Here is a tiny trained network, its code and every weight. The questions are about switching its units off for an input and a target symbol, where a switched-off unit gives its printed mean instead of its output.

import numpy as np


def w(rows, s, z=0):
    codes = np.array(rows[::2]) - 128.0
    scale = np.full(codes.shape[1], s)
    scale[-1] = z or s
    return codes * scale


def norm(h):
    return h / np.sqrt((h * h).mean(-1, keepdims=True) + 1e-5)


def f(y):
    return y / 2 * (1 + np.tanh(0.7978845608 * (y + 0.044715 * y**3)))


def softmax(a):
    e = np.exp(a - a.max(-1, keepdims=True))
    return e / e.sum(-1, keepdims=True)


def log_softmax(a):
    a = a - a.max(-1, keepdims=True)
    return a - np.log(np.exp(a).sum(-1, keepdims=True))


def net(x, mask):
    ids = ['αβδζπσ'.index(c) for c in x.split()]
    T = len(ids)
    res = E[ids] + P[:T]
    u = 0
    for l in range(2):
        r = norm(res)
        for j in range(2):
            rows = slice(2 * j, 2 * j + 2)
            q, k, v = (r @ M[l][rows].T for M in (Q, K, V))
            z = softmax(np.where(np.tri(T) > 0, q @ k.T / 2**0.5, -1e9)) @ v
            o = O[l][rows]
            res = res + np.where(mask[u + j], z, o[:, -1]) @ o[:, :-1]
        u += 2
        y = f(norm(res) @ A[l][:, :-1].T + A[l][:, -1])
        res = res + np.where(mask[u : u + 4], y, B[l][:, -1]) @ B[l][:, :-1]
        u += 4
    return log_softmax(norm(res)[-1] @ U[:, :-1].T + U[:, -1])


Q, K, V, O, A, B = {}, {}, {}, {}, {}, {}
E = w([
[1,110,121,107,196],'α',
[137,74,191,166,89],'β',
[181,71,174,167,100],'δ',
[233,216,113,153,77],'ζ',
[219,81,108,153,201],'π',
[191,28,42,33,62],'σ',
],0.011)
P = w([
[140,168,247,16,178],'0',
[148,141,236,70,160],'1',
[147,120,224,102,149],'2',
[148,113,212,126,144],'3',
[146,103,204,143,139],'4',
[141,96,192,157,134],'5',
[136,93,180,169,127],'6',
[131,96,161,178,126],'7',
[126,98,151,194,120],'8',
[121,99,135,205,118],'9',
[117,98,118,221,115],'10',
[115,100,98,237,109],'11',
[114,93,83,251,101],'12',
],0.011)
Q[0] = w([
[218,41,128,192,130],'0.h1',
[133,72,113,123,183],'0.h1',
[157,8,192,242,82],'0.h2',
[152,161,160,204,158],'0.h2',
],0.015)
K[0] = w([
[88,113,38,232,90],'0.h1',
[83,147,119,156,12],'0.h1',
[110,124,36,224,122],'0.h2',
[105,96,40,137,49],'0.h2',
],0.011)
V[0] = w([
[52,142,138,239,254],'0.h1',
[222,97,104,117,250],'0.h1',
[94,86,122,132,198],'0.h2',
[122,223,212,252,199],'0.h2',
],0.0093)
O[0] = w([
[100,124,216,55,117,2],'0.h1',
[10,85,105,121,138,222],'0.h1',
[75,60,143,113,104,131],'0.h2',
[133,143,182,88,252,214],'0.h2',
],0.011,0.004)
A[0] = w([
[175,117,82,78,165,154],'0.n1',
[30,133,159,189,147,156],'0.n2',
[5,151,160,126,84,254],'0.n3',
[126,208,139,153,133,134],'0.n4',
],0.015,0.0082)
B[0] = w([
[80,86,190,134,86,213],'0.n1',
[45,242,107,93,65,253],'0.n2',
[181,114,12,85,153,240],'0.n3',
[101,82,114,170,235,140],'0.n4',
],0.011,0.0057)
Q[1] = w([
[81,158,79,23,138],'1.h1',
[179,239,135,245,189],'1.h1',
[125,63,162,153,46],'1.h2',
[119,138,70,137,80],'1.h2',
],0.011)
K[1] = w([
[80,208,89,1,116],'1.h1',
[171,10,160,75,226],'1.h1',
[209,153,72,216,39],'1.h2',
[39,131,60,147,112],'1.h2',
],0.0079)
V[1] = w([
[253,87,141,56,204],'1.h1',
[83,111,135,71,201],'1.h1',
[98,145,46,130,116],'1.h2',
[164,129,140,57,16],'1.h2',
],0.0064)
O[1] = w([
[104,233,103,229,72,76],'1.h1',
[184,64,16,226,61,248],'1.h1',
[126,76,187,150,253,124],'1.h2',
[104,178,160,110,91,92],'1.h2',
],0.0051,0.0015)
A[1] = w([
[127,176,119,207,247,2],'1.n1',
[91,77,145,151,180,168],'1.n2',
[187,118,63,156,134,89],'1.n3',
[43,202,108,127,138,163],'1.n4',
],0.011,0.0048)
B[1] = w([
[48,4,136,125,177,195],'1.n1',
[136,223,141,125,100,254],'1.n2',
[101,26,160,144,62,182],'1.n3',
[5,136,106,96,93,237],'1.n4',
],0.012,0.0037)
U = w([
[210,61,118,56,168,164],'α',
[200,154,156,198,164,210],'β',
[23,105,229,154,35,2],'δ',
[82,16,142,204,254,135],'ζ',
[41,44,101,76,135,108],'π',
[152,7,67,200,52,156],'σ',
],0.0067,0.0038)

Each question gives the input, a string of symbols that net reads in full, and the target symbol t.
The units are the heads (2 rows each of Q, K, V and O) and the neurons (one row each of A and B). Each row of codes is followed by its name. A weight is (code - 128) times the scale printed after its matrix; where a second scale follows, it is the last column's (O, A, B and U).
mask holds one flag per unit, layer by layer, with each layer's heads first. A switched-off unit (its flag False) gives its mean, the last column of its rows in O or B, instead of its output. The means were averaged over made-up inputs and are rounded, as every weight is.
A unit's drop is (log p(t) with every unit on - log p(t) with that unit switched off) / (log p(t) with every unit on - log p(t) with every unit switched off).
The circuit of an input: a set's keep is (log p(t) with only the set's units on - log p(t) with every unit switched off) / (log p(t) with every unit on - log p(t) with every unit switched off). Starting from all 12 units, units are removed one at a time, each time the one whose removal leaves the highest keep (on an exact tie, the one counted first), for as long as the keep stays at least 0.8.
units of the circuit, in order: the units of the circuit, biggest drop first
top k neurons: the k neurons with the biggest drops, biggest first
top k neurons in layer l: the k neurons of layer l with the biggest drops, biggest first
input σ ζ π α σ ζ ζ π π δ, target π: units of the circuit, in order : (0.h1, 0.n3, 1.h1)
input β δ σ β σ δ σ ζ α δ δ, target δ: units of the circuit, in order : (0.h1)
input δ σ π π σ δ π α β β ζ, target ζ: units of the circuit, in order : (1.n1, 0.h2)
input ζ σ α α β δ ζ σ π δ π β, target π: units of the circuit, in order : (0.n3, 0.h1, 1.h1)
input β ζ δ, target ζ: units of the circuit, in order : (0.h2, 0.n2)
input ζ ζ δ β π, target β: top 3 neurons in layer 1 : (1.n2, 1.n4, 1.n3)
input ζ π σ σ δ β ζ σ, target α: top 3 neurons : (0.n1, 0.n2, 1.n4)
input σ ζ π δ σ π σ, target ζ: top 2 neurons in layer 0 : (0.n2, 0.n3)
input β α π β α β σ β σ, target δ: top 4 neurons : (0.n1, 0.n3, 1.n2, 1.n1)
input δ π β σ δ ζ, target σ: units of the circuit, in order : (0.h2, 0.n2)
input β σ β α δ ζ σ δ σ α α α σ, target α: units of the circuit, in order : (0.h1, 0.n2, 1.h1)
input β β δ σ α β σ β α π δ σ, target δ: top 3 neurons : (0.n3, 0.n1, 1.n2)
input α ζ β δ π ζ, target π: top 2 neurons : (0.n2, 1.n4)
input ζ σ α ζ σ β α σ β α β δ δ, target δ: top 2 neurons : (0.n3, 0.n2)
input α α α β δ π, target δ: units of the circuit, in order : (0.n3, 0.h1)
input α σ π σ, target ζ: top neuron : (0.n2)
input β β α π β ζ σ α π σ π δ, target π: units of the circuit, in order : (0.n2, 0.h1, 1.n2, 1.h1)
input β δ α σ ζ σ, target β: top 2 neurons in layer 0 : (0.n1, 0.n3)
input α π α π π σ α σ ζ π ζ σ, target β: top 3 neurons in layer 1 : (1.n4, 1.n2, 1.n1)
input β β α ζ α π δ π ζ ζ, target π: top neuron in layer 0 : (0.n2)
input σ σ σ δ π α ζ α ζ σ β π, target β: top 2 neurons in layer 0 : (0.n3, 0.n4)
input β δ β π δ π, target δ: top 2 neurons : (0.n3, 1.n2)
input δ σ α α α π ζ β π σ δ π β, target π: top 3 neurons : (0.n2, 0.n3, 1.n2)
